Here is a tiny trained network, its code and every weight. The questions are about switching its units off for an input and a target symbol, where a switched-off unit gives its printed mean instead of its output.

import numpy as np


def w(rows, s, z=0):
    codes = np.array(rows[::2]) - 128.0
    scale = np.full(codes.shape[1], s)
    scale[-1] = z or s
    return codes * scale


def f(y):
    return np.maximum(y, 0)


def softmax(a):
    e = np.exp(a - a.max(-1, keepdims=True))
    return e / e.sum(-1, keepdims=True)


def log_softmax(a):
    a = a - a.max(-1, keepdims=True)
    return a - np.log(np.exp(a).sum(-1, keepdims=True))


def net(x, mask):
    ids = ['ΛΣΩαγεμ'.index(c) for c in x.split()]
    T = len(ids)
    res = E[ids] + P[:T]
    u = 0
    for l in range(3):
        q, k, v = (res @ M[l].T for M in (Q, K, V))
        z = softmax(np.where(np.tri(T) > 0, q @ k.T / 3**0.5, -1e9)) @ v
        res = res + np.where(mask[u], z, O[l][:, -1]) @ O[l][:, :-1]
        u += 1
        y = f(res @ A[l][:, :-1].T + A[l][:, -1])
        res = res + np.where(mask[u : u + 8], y, B[l][:, -1]) @ B[l][:, :-1]
        u += 8
    return log_softmax(res[-1] @ U[:, :-1].T + U[:, -1])


Q, K, V, O, A, B = {}, {}, {}, {}, {}, {}
E = w([
[96,130,42],'Λ',
[157,188,52],'Σ',
[108,218,75],'Ω',
[41,197,127],'α',
[74,92,188],'γ',
[151,5,178],'ε',
[211,44,101],'μ',
],0.016)
P = w([
[45,3,84],'0',
[100,25,142],'1',
[122,55,157],'2',
[137,83,172],'3',
[147,108,178],'4',
[152,130,185],'5',
[160,147,187],'6',
[164,161,191],'7',
[169,174,196],'8',
[175,183,197],'9',
[176,198,199],'10',
[181,213,201],'11',
[178,218,201],'12',
],0.0057)
Q[0] = w([
[135,94,228],'L0H0',
[243,137,97],'L0H0',
[254,106,129],'L0H0',
],0.009)
K[0] = w([
[103,99,254],'L0H0',
[225,89,4],'L0H0',
[248,113,100],'L0H0',
],0.0076)
V[0] = w([
[35,141,167],'L0H0',
[93,214,109],'L0H0',
[173,201,254],'L0H0',
],0.0086)
O[0] = w([
[37,150,93,252],'L0H0',
[138,120,254,193],'L0H0',
[98,128,126,82],'L0H0',
],0.0077,0.0035)
A[0] = w([
[67,3,185,12],'L0N0',
[50,57,166,117],'L0N1',
[66,186,30,80],'L0N2',
[44,135,97,123],'L0N3',
[210,79,84,228],'L0N4',
[57,121,173,2],'L0N5',
[2,151,172,44],'L0N6',
[153,81,229,144],'L0N7',
],0.0084,0.0035)
B[0] = w([
[86,88,235,161],'L0N0',
[140,100,181,191],'L0N1',
[60,73,123,180],'L0N2',
[84,133,154,200],'L0N3',
[208,178,122,190],'L0N4',
[145,211,167,182],'L0N5',
[87,176,187,254],'L0N6',
[87,2,38,148],'L0N7',
],0.0075,0.0092)
Q[1] = w([
[67,82,115],'L1H0',
[43,198,19],'L1H0',
[233,252,120],'L1H0',
],0.0031)
K[1] = w([
[71,93,66],'L1H0',
[39,253,33],'L1H0',
[141,212,15],'L1H0',
],0.0039)
V[1] = w([
[175,68,2],'L1H0',
[62,106,87],'L1H0',
[96,111,103],'L1H0',
],0.0058)
O[1] = w([
[87,111,167,3],'L1H0',
[102,101,2,140],'L1H0',
[146,124,128,129],'L1H0',
],0.0083,0.011)
A[1] = w([
[117,135,63,88],'L1N0',
[241,176,255,2],'L1N1',
[96,142,226,134],'L1N2',
[58,85,219,83],'L1N3',
[17,44,125,45],'L1N4',
[206,63,171,134],'L1N5',
[109,69,156,35],'L1N6',
[172,135,44,219],'L1N7',
],0.0071,0.0072)
B[1] = w([
[113,127,193,133],'L1N0',
[146,178,179,156],'L1N1',
[107,113,93,254],'L1N2',
[116,88,26,228],'L1N3',
[129,152,2,162],'L1N4',
[137,114,159,177],'L1N5',
[168,99,11,136],'L1N6',
[209,123,122,207],'L1N7',
],0.0098,0.0082)
Q[2] = w([
[43,171,227],'L2H0',
[140,3,247],'L2H0',
[77,50,136],'L2H0',
],0.0057)
K[2] = w([
[99,98,154],'L2H0',
[135,35,170],'L2H0',
[124,1,21],'L2H0',
],0.0053)
V[2] = w([
[16,31,4],'L2H0',
[127,200,167],'L2H0',
[107,126,140],'L2H0',
],0.0044)
O[2] = w([
[85,92,251,253],'L2H0',
[2,19,10,121],'L2H0',
[212,161,129,130],'L2H0',
],0.0038,0.0061)
A[2] = w([
[152,72,73,142],'L2N0',
[146,177,110,53],'L2N1',
[185,158,141,186],'L2N2',
[128,130,127,99],'L2N3',
[98,204,81,62],'L2N4',
[138,79,95,253],'L2N5',
[154,66,55,27],'L2N6',
[134,191,248,125],'L2N7',
],0.015,0.0052)
B[2] = w([
[159,189,69,198],'L2N0',
[22,124,166,171],'L2N1',
[108,171,155,239],'L2N2',
[165,168,133,128],'L2N3',
[194,43,100,251],'L2N4',
[86,197,182,200],'L2N5',
[156,93,64,183],'L2N6',
[144,80,254,185],'L2N7',
],0.01,0.011)
U = w([
[157,162,39,213],'Λ',
[106,206,168,220],'Σ',
[130,124,224,194],'Ω',
[134,36,159,152],'α',
[24,226,127,2],'γ',
[254,43,113,98],'ε',
[220,146,142,11],'μ',
],0.0098,0.009)

Each question gives the input, a string of symbols that net reads in full, and the target symbol t.
The units are the heads (3 rows each of Q, K, V and O) and the neurons (one row each of A and B). Each row of codes is followed by its name. A weight is (code - 128) times the scale printed after its matrix; where a second scale follows, it is the last column's (O, A, B and U).
mask holds one flag per unit, layer by layer, with each layer's heads first. A switched-off unit (its flag False) gives its mean, the last column of its rows in O or B, instead of its output. The means were averaged over made-up inputs and are rounded, as every weight is.
A unit's drop is (log p(t) with every unit on - log p(t) with that unit switched off) / (log p(t) with every unit on - log p(t) with every unit switched off).
The circuit of an input: a set's keep is (log p(t) with only the set's units on - log p(t) with every unit switched off) / (log p(t) with every unit on - log p(t) with every unit switched off). Starting from the 12 units with the biggest drops (on a tie, the unit counted first), units are removed one at a time, each time the one whose removal leaves the highest keep (on an exact tie, the one counted first), for as long as the keep stays at least 0.8.
units of the circuit, in order: the units of the circuit, biggest drop first
unit that matters most: the unit with the biggest drop
k most important neurons: the k neurons with the biggest drops, biggest first
top k neurons in layer l: the k neurons of layer l with the biggest drops, biggest first
input ε μ Λ α Σ α Σ γ, target Λ: units of the circuit, in order => [L1N3; L0N7; L1N4; L2N0]
input μ Σ α μ α α α Σ ε α α α μ, target Ω: 4 most important neurons => [L0N4; L1N1; L1N3; L2N7]
input α Σ γ α α Σ Λ Σ α γ, target γ: top 2 neurons in layer 0 => [L0N7; L0N4]
input ε γ α, target Λ: unit that matters most => L0H0
input Λ α α α α α α Λ ε, target Λ: 2 most important neurons => [L0N7; L2N0]
input γ Σ ε ε α α α Σ Σ, target Ω: units of the circuit, in order => [L0H0; L1N3; L2N7]
input Ω α α α α γ α α γ γ ε α μ, target Λ: 3 most important neurons => [L0N6; L2N6; L2N0]
input α α α α γ, target Λ: units of the circuit, in order => [L0N7; L1N4; L2N0]
input α Σ α α α Σ ε α α Σ α Ω α, target Ω: 3 most important neurons => [L2N7; L1N4; L2N6]
input Σ Σ ε, target Λ: 3 most important neurons => [L2N0; L2N4; L2N5]
input ε Σ α Λ μ α Ω γ α, target Ω: 2 most important neurons => [L1N4; L2N7]
input γ α ε α α γ ε μ μ, target μ: top 2 neurons in layer 1 => [L1N7; L1N5]
input Σ ε μ α, target α: 2 most important neurons => [L2N4; L2N0]
input α γ ε α Λ α μ γ γ, target γ: most important neuron => [L2N4]
input ε μ Σ Λ α, target Λ: 4 most important neurons => [L1N3; L0N4; L2N7; L2N4]
input γ α Σ γ Σ α Λ γ α μ, target Λ: top 3 neurons in layer 0 => [L0N7; L0N6; L0N1]
input μ γ μ ε α ε Σ Σ, target Σ: top 4 neurons in layer 1 => [L1N3; L1N4; L1N2; L1N7]
input γ μ Σ Σ, target Σ: top 2 neurons in layer 2 => [L2N4; L2N2]
input α α ε ε Σ γ Σ α μ α Σ Σ μ, target Σ: top 2 neurons in layer 0 => [L0N4; L0N2]
input α Ω α α Σ Ω μ, target μ: unit that matters most => L0N4
input Σ Ω Σ α α Λ Ω ε Ω, target Ω: top 4 neurons in layer 2 => [L2N0; L2N7; L2N6; L2N1]
input μ Σ α α μ, target Σ: 3 most important neurons => [L0N4; L2N2; L2N4]
